Here is a tiny trained network, its code and every weight. The questions are about switching its units off for an input and a target symbol, where a switched-off unit gives its printed mean instead of its output.

import numpy as np


def w(rows, s, z=0):
    codes = np.array(rows[::2]) - 128.0
    scale = np.full(codes.shape[1], s)
    scale[-1] = z or s
    return codes * scale


def norm(h):
    return h / np.sqrt((h * h).mean(-1, keepdims=True) + 1e-5)


def f(y):
    return np.maximum(y, 0)


def softmax(a):
    e = np.exp(a - a.max(-1, keepdims=True))
    return e / e.sum(-1, keepdims=True)


def log_softmax(a):
    a = a - a.max(-1, keepdims=True)
    return a - np.log(np.exp(a).sum(-1, keepdims=True))


def net(x, mask):
    ids = ['ΛΨαγεζμφ'.index(c) for c in x.split()]
    T = len(ids)
    res = E[ids] + P[:T]
    u = 0
    for l in range(3):
        q, k, v = (norm(res) @ M[l].T for M in (Q, K, V))
        z = softmax(np.where(np.tri(T) > 0, q @ k.T / 2**0.5, -1e9)) @ v
        res = res + np.where(mask[u], z, O[l][:, -1]) @ O[l][:, :-1]
        u += 1
        y = f(norm(res) @ A[l][:, :-1].T + A[l][:, -1])
        res = res + np.where(mask[u : u + 4], y, B[l][:, -1]) @ B[l][:, :-1]
        u += 4
    return log_softmax(norm(res)[-1] @ U[:, :-1].T + U[:, -1])


Q, K, V, O, A, B = {}, {}, {}, {}, {}, {}
E = w([
[117,101,65,92,157,77,66,86,78,202,166,86],'Λ',
[216,75,146,75,139,140,112,201,166,160,103,128],'Ψ',
[80,63,128,112,138,93,138,101,108,148,3,125],'α',
[118,106,160,84,205,198,182,118,200,206,163,174],'γ',
[135,66,122,201,154,135,91,153,101,31,121,119],'ε',
[58,171,177,98,58,17,131,184,168,132,145,50],'ζ',
[202,162,76,162,59,194,194,129,124,153,81,142],'μ',
[172,197,184,125,116,118,145,166,133,57,41,154],'φ',
],0.018)
P = w([
[86,73,166,175,77,15,213,255,45,156,111,198],'0',
[156,71,157,195,93,43,205,184,102,142,127,130],'1',
[172,98,147,171,128,57,193,160,105,119,139,129],'2',
[180,116,132,150,139,67,171,154,110,113,138,116],'3',
[177,132,122,137,147,80,156,145,122,108,136,113],'4',
[173,149,111,131,150,90,138,135,129,105,134,110],'5',
[163,157,98,128,153,97,125,124,146,98,133,117],'6',
[155,170,91,126,162,109,112,117,160,96,130,120],'7',
[141,172,80,124,163,121,100,109,178,88,127,129],'8',
[129,177,70,111,164,136,81,105,191,91,125,138],'9',
[129,189,69,113,167,142,58,89,207,90,119,141],'10',
[123,197,64,118,177,159,49,86,201,85,92,134],'11',
],0.0092)
Q[0] = w([
[208,71,134,48,193,29,82,182,250,121,3,99],'0.h1',
[96,130,119,99,187,152,94,98,102,167,217,94],'0.h1',
],0.0067)
K[0] = w([
[99,191,65,92,185,172,2,85,242,52,52,118],'0.h1',
[81,156,203,60,122,50,157,140,150,155,168,52],'0.h1',
],0.006)
V[0] = w([
[68,87,125,252,115,197,102,155,96,56,176,122],'0.h1',
[179,2,166,112,194,134,88,125,102,120,136,141],'0.h1',
],0.0047)
O[0] = w([
[116,141,166,115,138,149,131,111,174,160,109,2,250],'0.h1',
[65,87,91,179,147,117,60,231,141,217,102,166,254],'0.h1',
],0.0081,0.0048)
A[0] = w([
[117,86,151,117,154,120,188,86,143,127,141,178,86],'0.n1',
[199,144,137,34,137,135,212,72,120,132,102,126,170],'0.n2',
[140,63,79,133,133,126,140,104,50,123,113,178,165],'0.n3',
[127,167,101,24,112,205,171,1,112,143,158,93,2],'0.n4',
],0.0089,0.0064)
B[0] = w([
[124,94,116,100,187,78,144,123,81,106,90,102,151],'0.n1',
[79,194,61,189,197,117,175,133,135,138,163,173,192],'0.n2',
[86,138,124,183,92,139,151,155,100,140,121,153,253],'0.n3',
[123,169,99,70,169,75,137,28,179,128,10,166,150],'0.n4',
],0.011,0.0044)
Q[1] = w([
[240,141,172,142,64,241,194,189,171,174,155,175],'1.h1',
[254,46,7,226,194,212,34,242,140,67,150,57],'1.h1',
],0.0081)
K[1] = w([
[180,114,92,140,143,184,163,114,100,134,99,251],'1.h1',
[120,149,111,109,149,181,88,105,186,136,62,113],'1.h1',
],0.011)
V[1] = w([
[156,25,69,93,184,191,102,54,55,197,178,139],'1.h1',
[44,94,184,13,53,3,149,177,215,164,118,30],'1.h1',
],0.0046)
O[1] = w([
[90,44,66,186,100,254,168,192,143,80,10,157,1],'1.h1',
[130,105,53,83,47,128,214,148,250,128,225,201,248],'1.h1',
],0.0071,0.0052)
A[1] = w([
[177,140,156,105,64,175,144,173,138,81,80,146,105],'1.n1',
[147,181,137,153,81,162,245,124,135,138,119,142,3],'1.n2',
[125,177,82,165,95,178,128,133,50,186,169,96,58],'1.n3',
[76,116,151,74,73,102,151,99,148,171,122,70,47],'1.n4',
],0.012,0.0044)
B[1] = w([
[173,106,189,120,125,26,69,35,82,80,195,79,171],'1.n1',
[228,127,106,68,116,2,91,124,117,132,169,119,207],'1.n2',
[208,150,48,109,15,194,142,129,167,110,136,134,212],'1.n3',
[15,152,67,129,143,155,199,84,94,121,169,130,253],'1.n4',
],0.0097,0.0028)
Q[2] = w([
[114,213,236,61,2,37,188,65,22,138,95,193],'2.h1',
[25,158,116,174,84,165,152,61,118,57,230,120],'2.h1',
],0.0068)
K[2] = w([
[140,125,177,179,112,67,182,223,43,110,145,165],'2.h1',
[40,134,182,128,44,95,255,175,128,177,154,42],'2.h1',
],0.0073)
V[2] = w([
[90,159,72,93,133,130,112,106,111,254,97,127],'2.h1',
[65,68,117,133,84,147,128,61,94,39,145,117],'2.h1',
],0.009)
O[2] = w([
[122,187,221,85,67,104,87,187,160,180,202,254,108],'2.h1',
[144,25,93,34,98,28,108,103,126,142,34,146,1],'2.h1',
],0.0074,0.0027)
A[2] = w([
[102,100,174,152,132,146,83,153,103,146,96,115,26],'2.n1',
[170,117,94,101,12,221,112,145,78,126,130,144,38],'2.n2',
[145,112,147,121,112,97,81,164,109,129,111,162,2],'2.n3',
[62,27,105,153,123,131,135,128,67,149,2,95,133],'2.n4',
],0.015,0.0046)
B[2] = w([
[110,125,109,89,88,136,136,77,142,165,126,117,168],'2.n1',
[185,147,77,134,113,162,94,72,114,95,168,133,151],'2.n2',
[123,145,130,105,133,128,131,109,103,83,87,141,147],'2.n3',
[110,94,98,103,185,152,164,147,123,79,81,6,252],'2.n4',
],0.023,0.015)
U = w([
[190,100,112,167,53,188,108,99,102,131,172,95,191],'Λ',
[182,98,203,142,173,7,105,66,37,105,178,77,39],'Ψ',
[127,136,101,101,145,160,181,151,121,113,75,49,141],'α',
[81,148,136,214,169,255,199,182,157,82,159,182,78],'γ',
[94,151,164,150,83,166,93,158,109,197,133,95,148],'ε',
[78,110,152,62,98,69,161,48,154,165,166,124,166],'ζ',
[138,136,127,121,91,121,107,222,133,102,45,174,180],'μ',
[217,47,151,83,119,106,105,172,222,137,175,97,2],'φ',
],0.011,0.0052)

Each question gives the input, a string of symbols that net reads in full, and the target symbol t.
The units are the heads (2 rows each of Q, K, V and O) and the neurons (one row each of A and B). Each row of codes is followed by its name. A weight is (code - 128) times the scale printed after its matrix; where a second scale follows, it is the last column's (O, A, B and U).
mask holds one flag per unit, layer by layer, with each layer's heads first. A switched-off unit (its flag False) gives its mean, the last column of its rows in O or B, instead of its output. The means were averaged over made-up inputs and are rounded, as every weight is.
A unit's drop is (log p(t) with every unit on - log p(t) with that unit switched off) / (log p(t) with every unit on - log p(t) with every unit switched off).
The circuit of an input: a set's keep is (log p(t) with only the set's units on - log p(t) with every unit switched off) / (log p(t) with every unit on - log p(t) with every unit switched off). Starting from the 12 units with the biggest drops (on a tie, the unit counted first), units are removed one at a time, each time the one whose removal leaves the highest keep (on an exact tie, the one counted first), for as long as the keep stays at least 0.8.
units of the circuit, in order: the units of the circuit, biggest drop first
unit that matters most: the unit with the biggest drop
k most important neurons: the k neurons with the biggest drops, biggest first
k most important neurons of layer l: the k neurons of layer l with the biggest drops, biggest first
drop of u: that unit's drop, to one decimal
input ζ φ ε ε ε φ Ψ α ε γ ε, target ε: 2 most important neurons of layer 2 => [2.n4; 2.n2]
input ε ε ε Ψ Ψ ε φ ε ε ε α ε, target μ: units of the circuit, in order => [2.h1; 2.n4; 2.n3]
input α Λ Λ Ψ, target μ: unit that matters most => 2.n4
input α ε φ Ψ, target γ: units of the circuit, in order => [2.h1; 2.n4]
input Ψ Ψ Ψ, target μ: units of the circuit, in order => [0.h1; 2.n4; 2.n3]
input α Ψ γ Λ ε φ α μ ε Λ ζ γ, target ζ: 2 most important neurons of layer 0 => [0.n1; 0.n4]
input φ ε γ ε ε ε φ Ψ φ, target γ: 2 most important neurons => [0.n2; 2.n4]
input Ψ ε ε Λ Ψ μ Λ Λ ε Ψ, target φ: 2 most important neurons => [2.n4; 0.n2]
input Ψ ε ε Λ φ α ε, target ζ: 2 most important neurons => [2.n1; 0.n2]
input ε α ε γ α ε, target ε: 2 most important neurons => [0.n3; 2.n4]
input Ψ Ψ μ Ψ ε ζ ε Λ, target ζ: 2 most important neurons => [2.n4; 0.n4]
input ε ε Ψ, target φ: 2 most important neurons => [2.n4; 1.n1]
input α Λ γ Λ ε α α φ ε ζ, target ζ: 2 most important neurons => [2.n4; 1.n4]
input ε μ φ α μ ζ ε, target Λ: units of the circuit, in order => [2.n4]
input ε ε ε ε ε ε Ψ ε, target γ: 2 most important neurons of layer 2 => [2.n4; 2.n2]
input μ ζ Ψ ε γ ε φ α α Ψ, target Ψ: 2 most important neurons => [1.n1; 2.n4]
input ε ε α ε ε γ ε ε μ Ψ, target ε: 2 most important neurons => [2.n4; 0.n2]
input Ψ μ ε ε ε α α Λ Ψ, target Ψ: 2 most important neurons of layer 0 => [0.n2; 0.n3]
input α Ψ ε ζ ε, target φ: 3 most important neurons => [2.n4; 1.n4; 0.n3]
input ε Ψ Λ ζ φ μ ζ, target ζ: units of the circuit, in order => [2.n4]
input φ α α ε α ε ε Λ ε Ψ α ε, target γ: drop of 2.n4 => 0.5
input ε ε μ ε, target Λ: drop of 1.n3 => 1.2
